Each row has a class, written after it.
[ -56   -9  301   73   15 -214  131   63 -608 -246 -117 -180  131  -76
 -358  -27  296  -29  187 -103  -69  271  471  -31  -12 -273  -40  175
  -41  153 -134    3  266   -7  231   46   85 -324   -1]  Dip
[-156 -176  470  482   -9  370   24  -39  517 -195  513  247  475  167
   76  289 -187  -26  187 -300 -262   39  220  246  -82  114  -44  174
  255  133  142 -159 -137 -285 -160 -129  189  -74 -384]  rud
[-240  -93    1  103 -172  201 -198  -57  299   37  126  -74 -240  226
   63  328 -134  144 -137   50   32 -132  -46 -240   58  199  216 -138
 -170   14  130   35   28  298  -44  -36 -175  122  312]  Sasim
[ 479  193 -402 -483  156 -107  123  -22  -74 -307 -151   30 -124  216
  145 -383    1 -183   12  223  -81 -169 -160  287  164  389   37 -140
 -191 -289  -54 -260    4   86 -299  400  442  273 -112]  lagu
[-583 -135  -46  317  -82 -118   33   59  160  -15  -49 -235 -145  211
  209  184  -57  238 -195  168  124 -202 -229   99  174 -148   53  145
  -22 -289   47 -138  150 -117   93    4  -44 -132  -85]  Gegav
[  69   17  191  216  -31  119  -12  445  257 -204  -91 -177  368  360
   67 -183 -149 -187 -149  -82 -216   83 -127  121  286 -143  -14  211
  254  -65   43   27  173  143 -395 -187  191  -76   51]  Gegav
[ 138   94 -377 -145  179  118   11   61  -63 -179  184  -99  -61 -210
   47  204 -282  104   31  265  312   66 -660 -334  101  -65    6  204
  163 -452   75  222   -7  133 -175 -157 -390   53  129]  rud
[-162 -281 -296 -214 -141   94  -37  121  -30 -402  121  -46   54  366
   79   27  238  204 -319  223   54    7   39  213  264 -262  -43  349
   38  -87  -54  -42  329   28   74 -140  132  -22  -21]  forev
[ 127  -95 -108  107 -101  116 -146   -1  -48  -92 -148 -164  168    9
 -181 -579  399  203   58  -17    9 -253  574  138  -68 -378  112   94
  160 -231  -94   79  452  -76  271  187  311    9   23]  Sasim
[ 490  -15 -249   27   -8   37 -221   35 -158  -11 -321 -234  215   67
  -49 -248   96  -53 -211  264  -75   66   29  323   97  -88   40  122
  410 -264  -78  380  123 -225 -145  193  458   73  -38]  Sasim
[ -35  -73  -59   30  102   71  -44   48 -118  -63 -124 -342  253  131
  182  243  104   69  142  -86   15 -148   28  331   -3   95  -24  -25
  235  107   66 -320  177  156 -230   11 -214  -24  350]  lagu
[-592 -335   51   19  -40  127 -283 -146    8  -43  234 -164   91   31
  411  -96 -305  212 -146 -158  -65 -383  107 -154   33 -131  -37  230
 -261  -96 -220 -254  207 -381  273  147  340 -191  221]  Dip
[ 251  -43   11 -112  244 -261  233    1 -241   23 -438 -139  114  189
   56  149  352 -154  278  255  -11 -295   95  514  207  360  -94  -60
  191   25  -84 -123  -80 -135 -317  339  282 -170 -238]  Mezi
[   7   25   23  189  115  173   25  -69   33 -123  -58 -130  218  209
  207 -174 -329  178 -151   32 -241 -370   93  173  103 -208   31  162
    6 -276  -97   95  -33 -203  -15  356  270  -75  316]  Dip
[-190 -148 -508  431   82 -172 -184 -209  -65 -223  125 -670  441  -88
 -154  302 -210  366   22   16  199  -85  -20  288 -141 -331  138  358
  271 -274  243 -124  164 -191  195  396 -196 -115  159]  Gegav
[  97  239   43   73  -40 -165   33 -374 -268  162 -112  143  244  222
  105 -102  -56 -152   10  277   16 -500 -205 -283   95  199 -187 -179
 -111 -316 -221   33    8 -595   81  552  553  169   14]  Gegav
[-221   25  -58  311 -199 -130  129  239  -81 -125   92 -353  199  453
   42 -208  124  154  165   34  -55 -105  438  121  320 -464  134  497
  -68   51   64 -233   62  -75  159  486   71  -41  163]  forev
[ 453  151 -512 -201  217  115   73 -362 -438 -248   -8  140  427 -279
  169  328  300  361 -307  290  215 -143 -492   42  -22   53 -285   30
  272 -490   91  177   76   38  305 -157  220   52  -12]  Gegav
[  15   -6  274  244 -112   34  -99  117  -25   -8 -118  121  521   27
  -56   -5  226   94 -166   54   24   55  376   18   83    8   11  -86
  160   98  -94  180   -3  -46   62  -21  155  -85  -23]  nidof
[-257 -133 -108 -247 -220 -407 -305 -118 -125  165   -4 -197  -65 -261
  264  365   74  -87  278  123  186   73   -9  -40   77  105  219   67
 -252  207   23 -277 -123  224  -73  184  252   -4  -91]  forev
[ 201   85 -899 -474   65 -364 -278 -392 -478 -215  156  -77  276 -459
   52  572  294  -21   95  340  467   42 -426   13  -39  432  168 -229
  105  -84   87 -238   21  163   73  336  113  294  -84]  nidof
[ 124   -3    4  -89   24  220   68  169  -56  168  -24   13 -143  196
   84 -700  -45 -103  -19  134  -45  -96  217  144  130  -30    9   98
 -231  -59 -311  113 -418 -329 -106  456  285  -20  -50]  Dip
[ 210 -146  242 -239  142   32 -167    6  118  156  344  293  201 -113
  130 -285 -265 -406  319 -261 -151  169  388  400  -86  185  179   -5
  -86  491   41 -183 -551  -74 -250  179  -42  238 -202]  forev
[  46  -36  419  315  105  229  163   81  221  230  193  178  -51  -53
  116 -686 -286 -288  -61 -606 -191  244  197  -10 -215  105  105    2
 -375   -2   51  -66 -348 -260  -52 -118   72 -260 -215]  sen
[ 224   54  157  306   36   50 -323    2 -102   -3  162  144  770 -212
   -1 -188 -154  -28 -317 -120  247  248 -107 -101  -21  126  -19  -60
  247 -166  -57  127  -13  -22  267 -120  544    1   88]  sen
[-207  -76  197  -29   -7  -54  137  204    1  -28   68   36 -132   98
   38  -93  101   84  228 -109  -46  -22  178  175   48 -112  119  100
  -85  104  -27 -127 -102  -12  -85   90 -204 -130 -143]  lagu
[ 481 -111 -195 -263  -15 -126 -123  -86 -173 -193  157   62  419  -72
   83  435   93   42  160  126  179  439 -156  545   27  232 -151  244
  470  170  241   32  -91   75  -96  -45   60  489 -114]  rud
[ -13   23 -397   28  -26  -69 -222   65  -70 -352   90 -404   67   84
 -121 -277 -160  187 -278  125   52 -211  -53  114  145 -296  128  245
  192 -331   87  -49  451   67   40  245   49  183  379]  Sasim
[ 260   53 -333 -132  178 -118 -207 -527 -228 -107 -145 -199 -295 -405
  -11 -225 -278  -87  184  -84  -81   84 -427   32 -271   94    6 -172
  -84 -392  339 -204  160  -36   18  337   27  205   10]  Mezi
[ 151    0 -451 -268  -54  158 -578 -492 -157   14  -75  -79  -68   -7
  381  306 -303   74   70  345  -18   19 -438    9  -12  298  -10 -133
   52 -208  215  -81   81 -257    6  422  409  315  336]  forev
[ -38  -46 -142  -86  -43  201  -46  -74 -208  -94  -89   56  541  185
   21 -212  -10  -18 -176  485   69  -88  204 -122  214 -414 -130  146
  -50 -314 -289  246  213 -247   75   95  227  -64  209]  rud
[ 368 -135 -216 -257  238    2 -112  -35  -31 -104  202 -103  247    2
   59 -127 -317 -410 -389   12   55 -152 -303   46   59   98 -192  336
   54 -230  -46  142  -10 -134 -242 -176  156  264   12]  Sasim
[-268  -52  273   32   81  -93  231   -2 -153  149   72  -56   46  -22
   52  241  -22  158 -181 -284 -149 -236  -82 -143   18  -36 -195  134
 -303  -56   59  -11 -170 -145   51 -173  -46 -520   60]  nidof
[ 289   -9 -551 -278  260 -440  173 -465 -351  -70 -260  -62  507 -826
   31  443  323  -77   -4   18  284  -28 -571  284 -138  425 -138 -266
  292 -158  130 -104   52  -14 -111   21 -140   95 -365]  sen
[ -62   24 -182 -188  -47   69 -120  -42  203  248  132  251 -141  103
  235   69 -472 -443   55  146   11   62 -423 -181   43   -6  -14   -5
 -177  -10   15 -180   -7  -36 -239   19  245  -56   32]  nidof
[ -49  -56 -352 -171  248  152   38    2   59 -191  158  -86    3  255
 -196  -58 -493 -461  -87  -52   15  -36 -499 -370  -28 -198  -21  153
 -382 -211  -36    6  245   16   37   25   44 -269  225]  Mezi
[  65  256   91  -15   95  -58  161  -65  -35  -41 -339  -97 -400   36
   20 -530   20  -51  -10  312   56 -319 -119 -222  114 -105 -202   96
 -343 -327  -25  151  -94 -116  162  266  209  103   77]  Gegav
[-259 -154 -135   95  -25  -74 -106  184 -156  238  -46 -250  210   73
   74 -123  225  -44  -59   53  121  -29  438 -141   71 -209  216  138
  -98  105 -181  179  -36  114  148  -45 -191   48   74]  rud
[ 142  101 -258 -219  120   19   16 -120 -180  -72 -242  136  -29 -364
  -59   25  354   43   35  171  206   95  -62  261 -169  215 -105 -286
  -22 -134   -4 -163   -2   70  105   63  101   42 -199]  sen
[ -66  187 -262   48  -84 -183   71 -180 -224   84 -148  130  105 -234
  115  346  420  164    2  199  246  -24 -121  149   82  142    5 -209
  179  -40  201  -28  -17 -177  233  297  -57  182  142]  Mezi
[  33 -204 -152 -117   29  -50 -140  -85   46 -382  278 -118  456   35
   89   83  127  303  -67  103  134   -9  -17  551   74   23 -118  203
  181    3   57 -294 -135  -45   69   60  344  -97 -177]  lagu
[-121 -291   11   11  103 -134  175  -73 -100 -499   -4 -394  420 -306
 -268  267  327  233 -104 -199  171 -183 -140  293   59   85 -159  161
   52 -133   20 -215  299  122  136  -15  142 -395 -237]  rud
[-629 -210  -95  124 -152  -90 -137   -1 -155 -220  262 -147  147  181
  246  -37 -132  155   19  137   36   18  -33  -29  175 -409  202  296
 -126 -136 -134 -190  100 -253   46  242   65 -230  -78]  Gegav
[ 244  -31 -238  222   86  -81  -27  -24  -11  161 -176 -581  563  -87
   45   34  -64   87 -292  101  236 -199  104   76    3  169  -35   26
  196  -87 -166   81  138   42   77 -150   14   43  109]  Dip
[ -14  130  166  197 -147  -25    6  196   -2   -5   46  117  265  335
   90 -503   -4    9  160    4  -93   79  194  179   40 -154   74  168
  109   46   59   40   53 -264  -82  263  109  170  -57]  lagu
[ -29   -8 -215 -181   31  197 -141   80 -334   21  357  120  -48    9
   -7 -146   98 -100  130  155   48   62  261 -190   62 -239  198   93
   14  -36 -197   -9  -41  -39   24   70 -150   38  -11]  lagu
[-355  -32 -188   92  108 -237   56 -157 -483  -26   44 -223  461  341
    0 -146  -17  -47  393   69   86 -428   86   20   34 -253  211   53
 -112 -117 -161 -201  235 -247   39  685  -10 -148  233]  rud
[-167  -25  148  286   77   46   85  145 -109    4  -70  -41  328  262
   53 -473  -48  -66  -51 -186 -240  296  269  268  -34 -101   47   10
  -43    7   45  -67  -35 -101  -41   26   77 -139  -44]  lagu
[ 122  -97  176  138  187   19   89    9  205 -130  199 -124  153   50
 -136  -76 -141 -102  329 -301  -44  182  432  384 -252    2   44   83
 -203  265   82 -383 -269   59  223   92 -212   70 -289]  lagu
[  94  -68   31 -348  100 -137  -42 -176   42 -133 -262  -94 -348 -129
  -11 -245 -134   16 -141   11    1 -298 -220 -231  -56   63 -188   61
 -376 -232 -137  168  227  -10  252  -41  556 -139   50]  Dip
[ -52  162  -27  -55  -70   -6  -26   48   52  222 -213   35  123   85
   32  230   12  -10 -284  259    3  -96 -238  210  154   65 -138 -222
  -10  150   39   44 -211 -108    3  135   77  -81  224]  Gegav
[-354 -227   54  171 -144  193 -378 -149    2 -185  413  -59 -317 -156
  -17  175   33  388  199  138  285  155  -39  -98  -71  -45  184  165
   97  -56   23  -21 -125  -36  174  101  143 -156 -102]  forev
[ -54  -28 -202 -167   -6 -442    8 -182  120 -477   47 -189 -268  -17
  180   41  -58  172   19   16 -214 -161 -146  142  117  -57  128  160
  152  -55  133 -170  341 -217  -78  -22   88  -21 -164]  sen
[ -47  -35  160  139   21   41  -32  110  102  -25  -44  -55   24  143
  -42 -235 -173  -22  -90   59  -19  -14   56  -38   21  -10  -53   78
  -77 -139 -100   60   58 -122   40  -18  159  -38 -166]  nidof
[-202  -94   62  240   12 -105   18  169  226  -65   77    4   10 -103
  -49   -7 -365  116    0 -156  -26  -10 -302  156  -61 -416   37  288
  271 -222   44   41  218 -337   -9   -6 -240 -122 -261]  sen
[-176 -295   12  -51   77 -237  235 -103  178  122 -377 -316  260  -95
 -188   36 -192  -85  -98  -37  -99 -245   50  435  -21 -226 -216   94
 -353  -41  -79 -139   78 -267  160  244  -95 -249 -321]  Mezi
[-339  -58  -87   -4   22  -10  -82  -33 -123 -125  272   18 -116  -35
  -49 -520 -130   75  -64  -23   36  -19  -50 -334   67 -144  231   83
 -341 -226  -32   40   57    2  213  144   99 -162  -71]  sen
[ 310  121  -95 -301 -130 -247 -131  176  127   80 -249  103  210   29
   56  351  135 -377  -31  150  -24  158 -212  228  117  207   67  -18
  122  371  228  207   33  291 -259  -94   80  341  -90]  Gegav
[ 168  -54   -9   18  -33  -14  -28   97    5 -134  164   22  142 -225
  -32  467  128  -79    9  -88  102  319  133 -207  -23 -181  -29  169
  196  128  -44   60  -66  151   87 -405 -332  152 -104]  nidof
[ 139  -85 -325   99  379 -131  346 -268 -157 -238  258  115  330 -289
  -69  -36 -120 -134 -154  -22  365 -184 -261 -420  -10  -29  -30  218
  -27 -524 -130  199   55 -153  281 -102 -114  -26 -268]  nidof
[-283   66 -208 -258   -3    4 -307 -109 -138  250    3  273  122  324
  408 -142 -224  -20   39  385   -2 -130 -477  228   87  301 -161 -120
  -83  -23  120 -123  -88 -441  -54  464  456  178   71]  Mezi
[ 340 -102   65  112  271  -42  -35  -12 -244  106  215   37  555 -392
 -189  -30 -163 -207 -171 -128  291  -23  241 -288  -34 -123  -40  141
  106 -142 -373  194 -267 -187  181  -70  116 -279    1]  nidof
[-229 -163  -25  112  104  297  -99  101  -84 -108  347  -72 -276   66
 -105    1 -137  -78  218  111  203  202   -2   25    3 -136   87  202
   68  -68   22 -150   27   40  -13   12 -327   10  -18]  Mezi
[ 167  -82   56 -355  -77   77   25   40   67  169 -177  167 -193   99
   79 -188 -190 -196  -41  125 -162  -16   17 -147   35 -123 -108  175
 -345 -162 -214  339   21 -268  -33   -2  235   66 -167]  rud
[ 109  -97  377    9 -168 -158   16  176   40   52 -299 -110  117  331
  126  333  164  131  146 -308 -348  253  123  621  -47  101 -215   58
   17  480  265 -285 -167 -141 -146   78   56 -183  -65]  Sasim
[ -86 -433 -181 -403  164 -304 -157 -404 -171  -53 -183 -171   86 -212
  211  383  268  -63  222  199  214 -237 -243  557   45  604 -309    1
  -25   10  221 -568   74 -117 -104  232  198   68 -523]  lagu
[-117 -222  235   28  -66   73 -271 -141 -386  127   46  -84  326  -60
   34   73   44  -96  338  -63   74  157  496 -188 -148 -235   -8  251
 -242  146 -205   51  -21 -246  356  192  198  -63   41]  Gegav
[  29  134   -9 -235 -124  100  -25   94 -114  131  -15  113 -365  428
   92 -678 -368 -485   17  119 -184  285   30  -68   44 -135   98  -28
 -625  103 -238  -18 -298 -190  -87  469  226  204  138]  Dip
[ 133 -154 -587 -183  127 -114 -684 -224 -203   92  422  213  224 -187
  378 -404 -349  -52 -189  212  286  205 -175 -155  -92  309  236  -83
  148 -171  -27 -106 -166 -315   10  127  249  205 -280]  nidof
[-414 -259  215   57  -16 -208  -11   34 -464  191   28  -98  371  -36
   87 -206  307   47   63 -269 -131  103  483  316   26 -270  -24  140
   21  454   27 -175  -80 -341  138   85 -275 -239   -1]  forev
[ 105 -153 -445 -436  175 -394  173 -455 -304 -280 -124 -392 -244 -170
   75  422  288  189  231    1  -82 -295 -415  500   55  237 -132   -6
  123 -150  262 -348  147  -38  -94  210   54  -18 -123]  Dip
[  73  182 -269 -221 -140   74 -132  182 -147  -42 -100 -161  219  -72
 -135   49  -49  115 -312  358  139  -11  -21   14  210 -373   22  212
  -39 -143  -80  409   59  155  117  177  223   27  586]  nidof
[-162 -317 -228 -305  164 -421 -147 -286 -144 -162  245  -30  208 -467
  213 -369   35 -143  -52 -229  189   53  230  180  -93  224  221   73
 -436  143  -16 -240 -352 -248  214  313   94   38 -318]  lagu
[-202  -76 -319   95  150  280  -25  -17   64  122  108 -145 -327   47
 -238 -366 -395 -203 -183  151  172  -73 -108 -180 -135 -418  113  137
 -377 -512 -235  134   22   39  192  127  178 -203  120]  Mezi
